Small tables with named rows and columns. After each table, cells are looked up by row and column.

Bir =
,Kiras,Nurezab
Tep,61.2,61.0
Mitukip,65.6,33.5
Fuvepo,39.7,50.5
Liruv,35.8,73.0
Gog,67.1,54.4
Zeg,65.7,62.1
Guse,29.8,48.3
Bizum,75.7,33.5
Mapa,78.0,30.7
Guputiv,37.4,52.5
Vuk,59.2,57.5
Bine,19.7,47.4

Kiras of Bine = 19.7
Kiras of Tep = 61.2
Nurezab of Fuvepo = 50.5
Nurezab of Liruv = 73.0
Kiras of Mitukip = 65.6
Kiras of Guputiv = 37.4
Nurezab of Mitukip = 33.5
Kiras of Mapa = 78.0
Kiras of Liruv = 35.8
Nurezab of Gog = 54.4
Nurezab of Mapa = 30.7
Kiras of Bizum = 75.7
Nurezab of Vuk = 57.5
Kiras of Vuk = 59.2
Kiras of Guse = 29.8
Nurezab of Zeg = 62.1
Nurezab of Guputiv = 52.5

Tet.tsv
	Tofe	Rolos	Rogema	Logimer	Nem	Beli	Pivev	Ziv
Fidop	0.58	0.62	0.54	0.47	0.63	0.47	0.62	0.84
Kom	0.59	0.53	0.65	0.44	0.72	0.66	0.43	0.74
Taletif	0.51	0.55	0.41	0.50	0.43	0.92	0.68	0.94
Sif	0.23	0.34	0.44	0.42	0.78	0.35	0.50	0.47
Zupe	0.46	0.61	0.47	0.25	0.59	0.51	0.54	0.60
Gaf	0.52	0.32	0.54	0.56	0.56	0.70	0.52	0.56
Kunizag	0.72	0.41	0.37	0.57	0.79	0.76	0.50	0.64

What is the Ziv of Fidop in Tet? 0.84
What is the Pivev of Sif in Tet? 0.50
What is the Beli of Taletif in Tet? 0.92
What is the Beli of Kom in Tet? 0.66
What is the Logimer of Sif in Tet? 0.42
What is the Rogema of Fidop in Tet? 0.54
What is the Ziv of Zupe in Tet? 0.60
What is the Logimer of Gaf in Tet? 0.56
What is the Rogema of Gaf in Tet? 0.54
What is the Nem of Taletif in Tet? 0.43
What is the Rogema of Zupe in Tet? 0.47
What is the Rolos of Taletif in Tet? 0.55
What is the Rolos of Sif in Tet? 0.34
What is the Nem of Zupe in Tet? 0.59
What is the Ziv of Kom in Tet? 0.74
Which row has the largest Rogema? Kom

Lobedu:
columns: Mito, Padap, Ravafe
Nofi: [-8239, -9304, -9246]
Tili: [1158, 1120, 1133]
Turobe: [2709, 2648, 2451]
Falen: [-4855, -5497, -5429]
Furus: [-6182, -4704, -5553]
Ponemoz: [-7464, -9203, -9227]
Fen: [5007, 6168, 5358]
Ronaz: [-6887, -7332, -7221]
Kob: [-8034, -7797, -8117]
Kepep: [123, -211, 155]
Kip: [-6167, -6858, -6983]
Bev: [-7616, -8728, -8059]

Padap of Furus is -4704
Ravafe of Kob is -8117
Ravafe of Ronaz is -7221
Mito of Nofi is -8239
Padap of Fen is 6168
Mito of Furus is -6182
Ravafe of Furus is -5553
Mito of Fen is 5007
Padap of Bev is -8728

Table Sor
|  | Pak | Dusuvug |
|---|---|---|
| Pafigo | 6621 | 6685 |
| Besa | 7108 | 8699 |
| Noke | 9132 | 3787 |
| Biru | 7896 | 6576 |
| Ganed | 8606 | 4476 |
| Lig | 8360 | 4727 |
| Gil | 2993 | 8589 |
| Koza | 6671 | 4750 |
| Dozusi | 5111 | 7710 |
| Dabege | 5519 | 6075 |
| Dobav | 1211 | 5407 |

Ganed, Dusuvug => 4476
Dabege, Pak => 5519
Gil, Pak => 2993
Noke, Pak => 9132
Pafigo, Dusuvug => 6685
Besa, Pak => 7108
Dabege, Dusuvug => 6075
Koza, Pak => 6671
Noke, Dusuvug => 3787
Biru, Dusuvug => 6576
Lig, Pak => 8360
Biru, Pak => 7896
Dozusi, Dusuvug => 7710
Dobav, Dusuvug => 5407
Gil, Dusuvug => 8589
Dozusi, Pak => 5111
Dobav, Pak => 1211
Ganed, Pak => 8606
Which row has the largest Dusuvug? Besa

Val:
,Nutubu,Vab,Dib,Megi,Sema,Sisil,Vuvezi,Kude,Nimati
Romefek,4.618,2.914,4.689,7.098,6.473,5.622,8.585,3.009,4.543
Tufoti,6.257,6.626,4.671,3.589,3.763,4.323,7.476,8.271,5.301
Likiv,5.281,7.444,3.276,3.524,6.355,3.432,4.581,3.998,4.613
Zafup,3.774,3.985,5.191,6.712,4.799,4.404,4.118,3.851,2.246
Vodarur,4.583,5.700,6.982,5.116,5.395,6.811,2.588,8.190,4.794
Rifuv,5.545,5.079,5.384,5.189,4.907,5.657,5.597,4.051,4.819
Divene,6.049,6.694,5.582,8.321,3.991,4.968,6.345,5.903,4.192
Pib,7.297,5.922,5.647,5.183,5.068,4.945,4.754,4.624,7.079
Bipod,6.971,6.925,3.834,3.748,5.839,3.887,6.577,5.366,6.691
Gud,6.059,6.088,5.231,5.448,6.040,6.073,6.037,4.987,6.200
Tus,7.182,4.339,3.669,3.231,5.262,4.597,5.047,6.546,7.179

Megi of Vodarur = 5.116
Megi of Zafup = 6.712
Sema of Tufoti = 3.763
Megi of Gud = 5.448
Sema of Vodarur = 5.395
Sema of Bipod = 5.839
Kude of Pib = 4.624
Sema of Pib = 5.068
Dib of Gud = 5.231
Kude of Romefek = 3.009
Vab of Likiv = 7.444
Nutubu of Rifuv = 5.545
Dib of Tufoti = 4.671
Sema of Gud = 6.040
Dib of Likiv = 3.276
Nutubu of Bipod = 6.971
Dib of Tus = 3.669
Sisil of Romefek = 5.622
Kude of Divene = 5.903

Piz =
fields: Sif, Dedat
Loro: [35, 70]
Tak: [129, 139]
Veti: [182, 102]
Vev: [64, 103]
Binede: [197, 33]
Naremis: [174, 179]

Binede, Dedat: 33
Vev, Sif: 64
Naremis, Dedat: 179
Loro, Dedat: 70
Naremis, Sif: 174
Veti, Dedat: 102
Tak, Dedat: 139
Tak, Sif: 129
Veti, Sif: 182
Vev, Dedat: 103
Loro, Sif: 35
Binede, Sif: 197

Dutep:
|  | Zinina | Dudu | Bivi | Vap | Pime | Tutiso | Sotiv | Tupifi | Kar |
|---|---|---|---|---|---|---|---|---|---|
| Ber | 29.189 | 66.403 | 16.754 | 57.865 | 59.591 | 45.903 | 34.942 | 91.525 | 58.057 |
| Vuf | 44.111 | 33.247 | 63.946 | 46.732 | 27.227 | 52.865 | 47.068 | 58.932 | 27.601 |
| Fus | 50.781 | 60.862 | 62.033 | 61.585 | 32.151 | 49.121 | 50.679 | 72.005 | 32.570 |
| Neduv | 60.626 | 53.483 | 38.553 | 59.361 | 79.553 | 36.248 | 31.645 | 75.323 | 33.852 |
| Durorok | 38.802 | 24.658 | 18.893 | 43.713 | 30.998 | 50.387 | 40.329 | 29.328 | 10.490 |
| Nideme | 50.681 | 45.158 | 61.228 | 43.626 | 29.588 | 53.413 | 76.585 | 77.690 | 34.401 |
| Lelupus | 63.377 | 51.752 | 28.645 | 38.661 | 41.755 | 49.307 | 52.246 | 81.194 | 49.055 |

Kar of Nideme = 34.401
Zinina of Fus = 50.781
Bivi of Vuf = 63.946
Sotiv of Fus = 50.679
Sotiv of Durorok = 40.329
Bivi of Lelupus = 28.645
Pime of Nideme = 29.588
Kar of Vuf = 27.601
Vap of Fus = 61.585
Pime of Lelupus = 41.755
Tupifi of Lelupus = 81.194
Pime of Neduv = 79.553
Kar of Neduv = 33.852
Sotiv of Neduv = 31.645
Bivi of Nideme = 61.228
Tutiso of Vuf = 52.865
Tutiso of Nideme = 53.413
Vap of Vuf = 46.732
Zinina of Vuf = 44.111

